Below are the code and all the weights of a small trained network. Each question names an input and a target symbol and asks about switching units off, where a switched-off unit gives its printed mean instead of its output.

import numpy as np


def w(rows, s, z=0):
    codes = np.array(rows[::2]) - 128.0
    scale = np.full(codes.shape[1], s)
    scale[-1] = z or s
    return codes * scale


def f(y):
    return np.maximum(y, 0)


def softmax(a):
    e = np.exp(a - a.max(-1, keepdims=True))
    return e / e.sum(-1, keepdims=True)


def log_softmax(a):
    a = a - a.max(-1, keepdims=True)
    return a - np.log(np.exp(a).sum(-1, keepdims=True))


def net(x, mask):
    ids = ['βγδλσω'.index(c) for c in x.split()]
    T = len(ids)
    res = E[ids] + P[:T]
    u = 0
    for l in range(2):
        q, k, v = (res @ M[l].T for M in (Q, K, V))
        z = softmax(np.where(np.tri(T) > 0, q @ k.T / 2**0.5, -1e9)) @ v
        res = res + np.where(mask[u], z, O[l][:, -1]) @ O[l][:, :-1]
        u += 1
        y = f(res @ A[l][:, :-1].T + A[l][:, -1])
        res = res + np.where(mask[u : u + 16], y, B[l][:, -1]) @ B[l][:, :-1]
        u += 16
    return log_softmax(res[-1] @ U[:, :-1].T + U[:, -1])


Q, K, V, O, A, B = {}, {}, {}, {}, {}, {}
E = w([
[88,207,124],'β',
[53,8,93],'γ',
[53,153,107],'δ',
[205,95,178],'λ',
[83,93,156],'σ',
[252,181,11],'ω',
],0.016)
P = w([
[1,156,164],'0',
[135,103,99],'1',
[131,90,95],'2',
[154,112,128],'3',
[140,103,115],'4',
[124,78,115],'5',
[128,124,136],'6',
[128,134,132],'7',
[130,51,99],'8',
[130,49,101],'9',
],0.0081)
Q[0] = w([
[9,110,167],'L0H0',
[18,130,100],'L0H0',
],0.014)
K[0] = w([
[17,123,240],'L0H0',
[2,101,221],'L0H0',
],0.0072)
V[0] = w([
[122,2,52],'L0H0',
[83,176,79],'L0H0',
],0.0083)
O[0] = w([
[164,123,254,255],'L0H0',
[13,131,111,155],'L0H0',
],0.0086,0.0072)
A[0] = w([
[163,94,161,71],'L0N0',
[122,239,131,93],'L0N1',
[213,65,192,138],'L0N2',
[118,200,132,51],'L0N3',
[221,150,148,17],'L0N4',
[2,130,49,81],'L0N5',
[94,122,174,64],'L0N6',
[251,93,89,3],'L0N7',
[83,99,216,37],'L0N8',
[109,58,93,132],'L0N9',
[80,125,71,193],'L0N10',
[84,135,170,80],'L0N11',
[128,242,160,78],'L0N12',
[111,34,117,205],'L0N13',
[114,119,243,161],'L0N14',
[135,242,171,90],'L0N15',
],0.009,0.0045)
B[0] = w([
[150,145,120,160],'L0N0',
[152,121,89,146],'L0N1',
[127,175,95,222],'L0N2',
[149,132,116,134],'L0N3',
[113,128,129,152],'L0N4',
[192,156,186,192],'L0N5',
[123,79,138,165],'L0N6',
[24,93,163,166],'L0N7',
[67,61,117,213],'L0N8',
[101,200,192,193],'L0N9',
[254,178,140,173],'L0N10',
[154,123,129,165],'L0N11',
[97,109,56,145],'L0N12',
[161,186,132,254],'L0N13',
[147,92,34,254],'L0N14',
[74,120,84,146],'L0N15',
],0.0077,0.0091)
Q[1] = w([
[173,142,55],'L1H0',
[2,217,73],'L1H0',
],0.0066)
K[1] = w([
[73,177,254],'L1H0',
[207,95,161],'L1H0',
],0.0077)
V[1] = w([
[104,44,2],'L1H0',
[180,184,46],'L1H0',
],0.0088)
O[1] = w([
[124,127,15,211],'L1H0',
[9,207,97,5],'L1H0',
],0.012,0.002)
A[1] = w([
[192,23,132,220],'L1N0',
[169,146,13,78],'L1N1',
[52,90,147,216],'L1N2',
[219,234,173,40],'L1N3',
[6,132,109,44],'L1N4',
[183,165,133,52],'L1N5',
[94,178,211,94],'L1N6',
[1,109,130,137],'L1N7',
[221,74,132,3],'L1N8',
[208,15,207,76],'L1N9',
[137,95,156,218],'L1N10',
[63,182,129,122],'L1N11',
[31,174,205,123],'L1N12',
[180,149,138,81],'L1N13',
[212,232,120,225],'L1N14',
[104,183,67,66],'L1N15',
],0.0074,0.0061)
B[1] = w([
[148,161,177,251],'L1N0',
[182,92,185,176],'L1N1',
[150,176,100,174],'L1N2',
[83,88,89,165],'L1N3',
[153,140,139,136],'L1N4',
[89,133,135,133],'L1N5',
[116,40,67,177],'L1N6',
[186,119,79,149],'L1N7',
[61,126,123,160],'L1N8',
[115,117,158,193],'L1N9',
[182,197,126,187],'L1N10',
[160,84,71,151],'L1N11',
[138,3,93,182],'L1N12',
[82,138,168,135],'L1N13',
[55,146,157,189],'L1N14',
[152,89,138,137],'L1N15',
],0.0063,0.012)
U = w([
[120,70,109,33],'β',
[254,58,123,135],'γ',
[173,60,163,58],'δ',
[196,181,119,133],'λ',
[210,215,196,254],'σ',
[164,139,60,92],'ω',
],0.0057,0.0031)

Each question gives the input, a string of symbols that net reads in full, and the target symbol t.
The units are the heads (2 rows each of Q, K, V and O) and the neurons (one row each of A and B). Each row of codes is followed by its name. A weight is (code - 128) times the scale printed after its matrix; where a second scale follows, it is the last column's (O, A, B and U).
mask holds one flag per unit, layer by layer, with each layer's heads first. A switched-off unit (its flag False) gives its mean, the last column of its rows in O or B, instead of its output. The means were averaged over made-up inputs and are rounded, as every weight is.
A unit's drop is (log p(t) with every unit on - log p(t) with that unit switched off) / (log p(t) with every unit on - log p(t) with every unit switched off).
The circuit of an input: a set's keep is (log p(t) with only the set's units on - log p(t) with every unit switched off) / (log p(t) with every unit on - log p(t) with every unit switched off). Starting from the 12 units with the biggest drops (on a tie, the unit counted first), units are removed one at a time, each time the one whose removal leaves the highest keep (on an exact tie, the one counted first), for as long as the keep stays at least 0.8.
units of the circuit, in order: the units of the circuit, biggest drop first
k most important neurons: the k neurons with the biggest drops, biggest first
top k neurons in layer l: the k neurons of layer l with the biggest drops, biggest first
drop when u is switched off: that unit's drop, to one decimal
input β β ω σ, target β: units of the circuit, in order => [L1H0 L1N12 L0N10]
input γ γ γ δ, target γ: units of the circuit, in order => [L0H0 L1H0]
input β γ β, target β: 3 most important neurons => [L0N5 L1N12 L0N10]
input ω β λ γ, target ω: units of the circuit, in order => [L1H0 L0H0]
input γ γ δ δ, target γ: units of the circuit, in order => [L0H0 L1H0 L0N8]
input δ γ δ, target δ: 2 most important neurons => [L0N5 L0N14]
input β γ σ ω δ, target β: top 4 neurons in layer 0 => [L0N5 L0N10 L0N14 L0N8]
input ω β ω ω, target ω: units of the circuit, in order => [L1H0 L0H0]
input γ σ σ σ γ γ σ γ γ β, target γ: units of the circuit, in order => [L1H0 L0H0 L0N8]
input ω σ σ, target ω: units of the circuit, in order => [L1H0 L0H0 L0N9]
input ω ω γ, target ω: units of the circuit, in order => [L1H0]
input σ ω γ, target σ: 2 most important neurons => [L0N7 L0N10]
input β β σ, target β: top 3 neurons in layer 1 => [L1N12 L1N6 L1N3]
input γ σ γ γ β, target γ: top 2 neurons in layer 0 => [L0N8 L0N14]
input σ γ σ γ, target σ: most important neuron => [L0N2]
input β γ γ δ, target β: drop when L0N10 is switched off => 0.4
input ω β ω λ, target ω: drop when L0N3 is switched off => 0.0
input β δ δ γ γ β, target β: drop when L1H0 is switched off => 0.9
input λ ω λ γ σ ω β, target ω: drop when L1H0 is switched off => 0.3
